[.06, -.01, -.05, .07, .14, .02, .00, .03, -.09, .02, -.17, -.02, -.11, .04, .06, -.01] : (24)
[-.02, -.02, .03, .04, .07, -.07, -.04, -.01, .00, .04, -.08, -.04, -.06, .08, .02, -.04] : (17)
[.07, .02, .00, -.08, .12, -.18, .03, .03, -.07, .01, -.15, -.08, -.08, .06, .00, -.07] : (13)
[.06, .14, .01, .05, .39, -.13, .00, .01, -.19, .02, .08, -.05, -.05, -.01, .03, .03] : (23)
[.06, .04, -.16, .07, .30, .06, .07, .04, -.13, .04, -.14, -.04, -.05, -.03, .04, .00] : (25)
[.00, -.02, .06, -.05, .05, .02, -.04, -.02, .02, -.01, -.06, -.02, -.02, .03, .04, -.03] : (24)
[.20, -.09, -.17, .34, .49, .20, .31, .14, -.41, -.11, -.05, -.14, -.15, -.37, .12, -.03] : (26)
[-.01, -.06, -.08, .05, .11, .11, .06, .04, -.14, .04, -.09, -.02, -.06, .02, .16, .01] : (18)
[.03, .00, -.04, .02, .06, -.04, .02, .03, -.10, .02, -.04, -.04, -.03, -.04, .04, -.03] : (26)
[.04, -.02, -.06, .08, .05, .14, .08, .01, -.13, .02, -.04, .01, -.07, .02, -.02, .00] : (25)
[.01, .02, -.01, .08, .24, -.10, .09, .04, -.19, -.03, -.10, -.04, -.04, -.06, .10, -.04] : (18)
[-.01, .10, -.04, .08, .17, .03, .04, .02, -.13, -.04, .04, -.01, -.05, -.06, .06, -.05] : (26)
[.11, .53, -.19, .23, .35, -.21, .11, -.18, -.62, -.11, .51, -.09, .04, -.40, .22, .13] : (23)
[-.04, -.06, .04, .14, .02, .07, -.02, -.01, -.02, -.09, .01, .06, .00, -.16, .10, -.01] : (18)
[.03, .00, -.02, .13, .10, .07, .02, -.02, -.05, -.08, -.04, -.04, -.01, -.03, .03, -.02] : (24)
[.08, -.04, -.06, .04, .24, -.06, .14, -.02, -.25, -.01, -.05, -.04, .00, -.19, .04, .00] : (26)
[-.02, .16, .05, .13, .08, -.29, -.07, .00, -.01, -.03, .08, .01, -.03, -.03, .05, -.01] : (23)
[.06, -.10, -.06, .10, .26, .02, .07, .03, -.12, .02, -.01, -.09, -.05, -.12, .04, -.04] : (17)
[.00, -.02, -.07, .10, .03, .11, .10, .00, -.06, -.04, .06, .00, -.02, -.21, .08, .03] : (26)
[.04, -.09, -.09, .13, .00, .09, .11, .06, -.07, -.02, -.02, .01, -.05, -.08, .02, .00] : (36)
[.06, .05, -.01, .00, .18, -.11, .02, -.05, -.07, .04, -.03, -.04, -.03, -.01, .03, -.07] : (26)
[-.03, -.14, -.03, .05, .18, .07, .12, .03, -.08, .09, -.05, -.07, -.05, .03, .08, -.04] : (18)
[-.01, .02, -.02, .04, .07, .04, .08, .04, -.08, .00, -.03, -.02, -.04, -.06, .06, -.01] : (26)
[.03, -.10, -.08, .04, .11, .01, .12, .21, -.11, .02, -.24, .00, -.03, .02, .08, -.08] : (18)
[.04, -.02, -.08, .09, .10, .07, .17, .01, -.16, -.02, .04, -.04, -.01, -.11, .06, -.06] : (26)

[-.01, .03, .00, .02, .06, .01, .03, .05, .03, .05, .03, .02, -.03, .01, .10, -.01] : D
[.01, .06, .00, -.05, -.11, .13, -.07, .00, .01, .01, -.03, -.02, -.01, .02, -.03, -.02] : Z
[.04, -.04, .03, .06, .08, .00, .09, .01, .10, .00, -.06, .06, -.08, .02, -.01, .01] : D
[.04, -.05, .02, .03, -.08, .02, .03, -.05, .06, -.05, -.09, .03, .04, .04, -.16, .01] : Z
[.02, .08, -.02, -.04, -.08, .04, -.06, .03, .00, .04, .04, -.04, .00, .01, .02, .00] : Z
[.03, -.01, .01, .06, .04, .02, .08, .07, .08, .02, -.02, .05, -.03, .01, .01, .01] : D
[.03, .12, -.02, -.06, -.12, .04, -.05, .05, .01, .04, .06, -.01, -.04, -.02, .08, -.03] : Z
[-.04, .16, -.03, -.05, .06, .04, .02, .18, .00, .12, .17, -.02, -.12, -.04, .31, -.04] : D
[.01, .10, -.01, -.05, -.05, .03, -.04, .05, -.02, .01, .06, -.04, -.04, -.02, .10, -.02] : Z
[.04, .17, -.02, -.08, -.12, .08, -.09, .03, -.01, .07, .10, -.02, -.06, -.02, .11, -.03] : Z
[.00, .08, -.01, .00, .08, .01, .05, .09, .03, .07, .07, .02, -.08, -.01, .16, -.01] : D
[.05, .04, -.01, -.03, -.10, .02, -.03, .01, .02, -.01, -.05, .02, .00, .01, -.04, .00] : Z
[.11, -.30, .06, .13, -.17, .00, .08, -.22, .13, -.22, -.40, .09, .20, .11, -.44, .09] : Z
[.01, .21, -.05, -.13, -.09, .04, -.09, .07, -.06, .10, .16, -.04, -.07, -.05, .22, -.05] : Z
[.05, .12, .00, -.06, -.12, .04, -.06, .02, .03, .02, .04, -.01, -.02, -.02, .03, -.02] : Z
[.01, .00, .01, .03, .07, .00, .06, .05, .07, .04, .00, .03, -.04, .00, .09, .00] : D
[.02, .00, .02, .03, .06, .01, .06, .03, .05, .01, -.02, .04, -.02, .01, .02, -.02] : D
[.06, .05, .00, -.02, -.11, .03, -.04, .00, .04, -.02, -.02, .02, .00, .01, -.06, -.01] : Z
[-.01, .12, -.02, -.02, .10, .02, .02, .13, .04, .11, .13, -.04, -.09, -.03, .27, -.05] : D
[.07, .08, .00, -.04, -.12, .05, -.09, .00, -.02, .00, .02, .00, .01, -.01, .00, -.02] : Z

[-.05, .07, -.02, -.08, .12, .17, -.05, .22, .21, -.06, -.05, -.20, -.10, .00, -.09, -.01] : E
[-.02, -.09, -.02, -.13, .02, .21, .13, -.23, .12, .20, -.01, .15, .00, -.06, .03, -.03] : M
[-.01, -.04, -.04, -.04, .12, .17, .00, .01, .11, .14, -.09, .05, -.12, -.03, -.10, -.01] : E
[.12, -.10, -.07, -.15, -.12, .13, .42, -.06, .06, .11, .28, .23, .06, .02, -.03, .12] : G
[-.11, -.10, -.17, -.03, -.09, .08, .03, -.07, .16, .13, .33, -.09, .08, -.05, -.14, .20] : W
[-.05, -.02, -.13, -.12, -.02, .09, -.10, .02, .04, .27, .08, .06, -.06, -.06, -.16, .07] : E
[.12, -.02, -.13, -.10, -.06, -.09, -.27, -.10, -.10, .09, .04, -.05, .06, -.05, -.07, .05] : E
[-.01, -.06, -.06, -.07, .07, .09, .06, .06, -.09, .05, .05, -.04, .13, .01, -.06, .07] : B
[-.09, -.01, .01, .02, -.02, .10, -.06, .02, .02, .06, -.12, .02, -.01, -.07, -.06, -.06] : N
[.02, -.01, -.10, .01, .03, .08, -.06, -.05, .01, .11, .14, -.05, .09, -.06, .02, .09] : U
[.05, -.05, -.04, -.15, -.05, .14, .07, -.09, .05, .17, .11, .00, .11, -.11, .00, .14] : U
[.18, -.04, .02, -.13, .09, .13, .00, .07, .17, .19, .06, .10, .02, -.04, -.01, .06] : E
[.01, -.03, -.02, -.06, .03, .06, -.12, .04, .04, .10, .02, .02, -.03, -.03, -.02, .02] : E
[-.04, -.07, .13, -.08, .02, .11, .17, .01, .12, .15, -.11, .16, -.08, -.01, .01, -.09] : M
[-.03, -.09, .09, -.10, .04, .15, .01, -.05, .06, .09, -.05, .08, -.01, -.03, -.03, .01] : M

[.03, -.02, -.02, .02, .01, .00, .02, -.03, -.09, .01, -.03, -.11, -.04, -.01, .06, .02] : mipi
[-.05, .05, -.02, .01, -.06, .02, -.03, .03, .03, .04, -.07, -.07, .09, -.12, .08, -.01] : Ruzor
[.03, .01, -.01, .01, .03, .01, -.01, .02, .00, .00, .01, .03, -.01, .04, -.01, -.01] : tekef
[-.01, .03, -.02, -.01, -.04, .02, -.01, .03, .04, .08, -.02, -.02, .01, -.04, .01, -.03] : tekef
[.03, .01, -.02, -.01, .00, .01, .00, .00, .01, -.02, .01, .00, .00, .04, -.01, .00] : vober
[.08, .02, -.10, -.01, -.01, .04, -.01, .01, .08, .04, -.01, -.01, -.06, .02, -.10, -.01] : tekef
[.00, .03, -.04, -.01, -.02, .03, -.01, .03, .02, .05, -.02, -.02, .00, -.02, -.01, .00] : tekef
[.00, .07, -.07, -.02, .00, .00, -.02, -.01, .02, .09, .02, -.06, .02, -.02, .01, .00] : zisu
[-.22, -.01, .08, .01, .22, -.07, -.03, -.01, -.28, .06, .13, -.12, .15, .04, -.09, -.03] : rim
[.03, -.03, -.04, .01, .05, -.02, .01, -.04, -.12, .00, -.04, -.15, -.04, -.02, .07, .02] : mipi
[-.17, .05, .07, .01, -.09, .00, -.07, .00, -.04, .07, -.10, -.10, .15, -.18, .19, -.02] : Ruzor
[.03, .12, -.17, -.03, .03, -.01, -.03, .02, .05, .10, .09, -.12, .02, .02, -.01, .01] : zisu
[-.02, .08, -.06, .00, .00, .02, -.04, .00, .02, .11, .01, -.08, .06, -.03, .04, .00] : zisu
[-.15, -.01, .07, .04, .27, -.08, -.01, .01, -.24, .01, .17, -.06, .08, .12, -.17, -.03] : rim
[.04, -.02, -.04, .08, -.03, .00, .01, -.08, .02, -.07, -.05, -.08, -.03, -.06, -.02, .04] : bager
[.08, .10, -.13, -.04, -.03, .01, -.02, .00, .11, .02, -.02, -.03, .02, -.10, -.03, -.01] : Ruzor
[-.12, .04, .07, .03, -.03, -.06, -.02, .00, -.06, -.07, .02, -.01, .11, -.06, .04, .00] : mav
[.07, .04, -.10, -.02, -.01, .03, .02, .03, .10, .06, -.01, -.04, -.05, .00, -.10, -.01] : tekef
[-.05, .02, .02, .01, -.04, -.04, .02, -.05, .01, -.03, -.03, -.01, .04, -.10, .06, .00] : sapo
[-.24, -.01, .12, .04, .12, -.05, -.07, -.01, -.21, .13, .00, -.13, .17, -.06, .04, -.04] : rim
[.03, -.02, -.01, .02, .03, -.01, .01, .00, -.01, -.03, .02, -.01, -.02, .05, -.03, .00] : rim
[-.01, .09, -.09, -.01, .00, .00, -.08, -.01, .04, .13, .03, -.09, .05, -.01, .03, -.01] : zisu
[.13, -.01, -.08, .02, .01, -.01, .04, .01, .02, -.09, .02, -.02, -.10, .06, -.11, .02] : bager
[.15, .07, -.17, -.04, .02, .03, .01, .01, .13, -.04, .04, -.01, -.07, .02, -.11, .01] : Ruzor
[.02, -.01, .01, .00, .04, .00, .02, .02, .00, .00, .01, -.01, .01, .02, -.02, .01] : rim
[.14, -.02, -.11, .02, .01, -.02, .04, .01, .05, -.10, .02, -.01, -.12, .06, -.11, .02] : bager
[.00, -.03, .00, .01, .00, -.02, .01, .00, -.06, .02, -.03, -.06, -.01, -.03, .06, .01] : mipi
[-.07, .00, .02, .00, -.03, .02, -.04, -.02, .03, .01, -.06, -.05, .06, -.09, .09, .00] : vober
[-.10, .02, .02, .01, -.05, .00, -.04, .00, -.14, .06, -.08, -.05, .09, -.10, .10, -.02] : tekef
[.00, .05, -.08, -.02, -.03, .03, -.05, .01, .12, .09, -.06, .00, -.02, -.08, -.07, -.02] : tekef
[.06, -.01, -.03, -.02, .00, .01, .00, .02, .03, .01, .02, .01, -.04, .03, -.05, .00] : tekef
[.06, .00, -.08, -.03, .06, .03, .00, .01, .09, -.06, .05, .04, -.07, .05, -.05, .00] : vober
[.01, .00, -.01, .02, -.02, -.01, .02, .00, .01, -.03, -.03, -.03, -.05, -.01, -.01, .02] : bager
[-.03, .02, .00, .02, -.02, -.07, -.01, -.05, .00, -.05, -.05, -.02, .01, -.11, .04, .03] : sapo
[-.06, .01, -.12, -.06, .19, -.03, -.08, -.05, .05, -.11, .05, -.15, -.07, -.01, -.03, -.02] : vober
[.01, .02, .00, .00, -.02, .01, -.07, .01, .01, .02, -.02, -.01, .02, -.03, .03, -.01] : tekef
[-.05, .00, -.02, .00, .01, -.01, -.04, -.01, .05, .08, .05, -.02, .00, -.07, .06, -.01] : vober
[.09, .02, -.07, -.02, .02, .01, .04, .00, .05, -.04, .04, .01, -.04, .04, -.07, .00] : Ruzor
[-.17, .08, .11, .03, .02, -.10, -.03, .00, -.08, -.15, .08, -.01, .15, -.09, .06, .01] : mav
[.07, .01, -.08, .04, -.07, -.03, .01, .00, .00, -.20, -.08, -.08, -.02, -.12, -.07, .04] : bager
[-.05, .02, .00, .04, -.03, -.09, .00, -.06, .04, -.03, -.06, -.02, .02, -.15, .06, .03] : sapo
[-.02, .00, .00, .01, -.03, .00, .00, .00, -.03, .00, -.01, .00, .01, -.01, .03, -.03] : mav
[-.02, -.03, .02, .02, -.01, -.03, .00, -.02, -.07, .03, -.06, -.11, .01, -.03, .10, .02] : mipi
[-.03, .02, .00, .00, -.02, .01, -.04, .01, .00, .08, -.03, -.06, .07, -.05, .05, -.01] : zisu
[.06, -.01, -.05, .00, .04, -.02, .02, -.01, .02, -.06, .07, .03, -.07, .10, -.11, .03] : mav
[-.09, .01, .02, .05, -.06, -.06, -.04, -.07, -.02, .00, -.09, -.06, .07, -.21, .12, .00] : sapo
[-.06, -.01, .00, .00, -.02, .03, -.02, .00, .00, .02, -.04, -.05, .04, -.04, .06, -.02] : vober
[-.13, -.04, .06, .05, .08, -.02, -.04, .01, .07, .01, .00, .14, -.01, .00, -.12, -.01] : pupuf
[-.06, .00, .01, .00, .02, .01, -.02, .03, -.03, .03, .00, -.02, .02, -.01, .01, -.01] : rim

[-.04, .03, -.02, .08, .01, .07, -.06, .03, .04, -.03, .04, -.10, -.10, .01, .00, -.01] : (55)
[.00, .04, -.08, .04, .02, .03, .02, .04, -.04, -.10, .11, .16, -.02, .02, .04, .11] : (64)
[-.01, .02, -.17, -.02, -.04, .18, .14, .03, .03, .02, -.10, .00, .02, .06, .01, -.02] : (55)
[.01, -.05, .07, .00, .05, .03, .05, -.02, .09, -.01, .11, -.06, -.06, .07, .00, .02] : (64)
[.03, -.03, .03, .05, .06, -.01, .02, .04, .12, -.08, .14, .00, -.12, .05, .03, .07] : (55)
[-.03, .02, .01, .05, .08, .05, -.01, .00, -.05, -.05, .08, .07, -.08, -.01, .00, .04] : (55)
[.00, .08, -.04, -.02, -.04, -.07, -.08, -.03, -.19, -.02, .06, .16, -.02, -.02, -.02, .07] : (64)
[.00, .03, -.06, .02, .00, .08, .04, .11, .09, -.08, .04, -.04, -.07, .02, -.23, .01] : (64)
[.04, -.02, -.02, .00, .00, .09, .05, .02, .02, -.04, .01, -.02, -.06, .02, -.01, .03] : (64)
[-.02, .05, -.12, -.01, .00, .08, .05, .06, .00, -.09, .01, .13, .04, -.02, .00, .00] : (55)
[-.06, .01, .00, .02, -.06, .15, .07, -.02, .18, .02, -.01, -.09, -.13, .09, .04, -.05] : (64)
[.00, .06, -.16, .04, -.14, .14, .09, .00, .11, .00, -.08, -.06, -.16, .04, .00, .03] : (55)
[.00, -.04, .00, .03, .01, .03, .05, .04, .06, -.04, .03, -.04, -.13, .02, .01, .03] : (64)

[.02, .06, -.02, -.07, -.02, .08, -.02, -.02, .03, -.03, .06, -.01, -.04, -.03, .12, .03] : <33>
[-.07, .03, -.01, -.08, .01, .01, .05, -.12, .04, .03, .02, -.01, -.04, -.04, -.12, -.06] : <37>
[.04, .07, -.01, -.05, -.03, .12, .02, .00, .02, -.03, .00, -.02, .00, -.05, .08, .02] : <33>
[.01, .05, -.02, -.04, -.03, .07, -.03, .02, .01, -.02, .05, -.03, .00, -.03, .18, .03] : <33>
[-.01, .09, -.01, -.02, -.02, .09, -.02, .00, .03, .05, -.03, .01, .00, -.10, .11, .03] : <33>
[-.02, -.03, -.02, -.02, -.11, -.08, -.06, .13, -.07, -.01, .15, .00, .07, .03, .17, .03] : <33>
[.03, .03, -.02, -.06, -.05, .05, -.08, .08, .03, -.01, .11, -.01, .03, .02, .20, .07] : <33>
[-.04, -.06, .01, -.04, -.08, -.02, -.06, .06, .04, .03, .09, .00, .06, .03, .21, .02] : <33>
[-.02, .05, -.06, -.07, -.02, .08, -.02, -.04, .04, -.01, .07, .00, .03, .02, .17, .04] : <33>
[.01, .06, .03, -.03, -.02, .09, .01, -.02, .03, -.04, .00, -.03, .03, -.03, .06, .00] : <33>
[-.02, .03, .00, -.03, -.05, .02, -.05, .07, .02, .00, .06, .00, -.08, .03, .07, .01] : <33>
[-.05, .04, -.01, -.08, .04, .04, .02, -.07, .06, .04, .02, -.01, -.06, -.08, -.08, -.01] : <37>
[.00, .03, .01, -.01, -.08, .04, -.06, .04, .02, -.02, .10, -.04, .07, .01, .14, .06] : <33>
[.00, -.03, -.12, .03, -.04, .10, -.02, .02, -.03, -.03, .03, -.03, -.06, .00, .11, .08] : <33>
[.02, .05, .00, -.01, -.02, -.05, .04, .03, .03, .02, .09, -.02, .01, -.01, .13, .02] : <33>
[.01, .14, -.01, -.05, .02, .13, .01, -.01, .03, -.03, .09, -.03, -.03, -.05, .11, .00] : <33>
[-.07, .03, .00, -.07, .01, -.12, .06, .01, .05, .02, .06, .06, -.01, -.03, -.03, -.01] : <37>
[.02, .08, -.01, -.03, -.06, .10, .01, .01, .04, -.04, -.06, .00, -.02, -.03, .12, .03] : <33>
[.00, .04, -.02, -.01, -.05, -.31, -.05, .06, -.03, -.04, .07, -.04, .02, -.01, .17, .06] : <33>
[-.07, -.10, -.08, -.03, .00, -.14, -.04, .01, -.01, .03, .09, .03, .03, .05, -.02, .03] : <37>
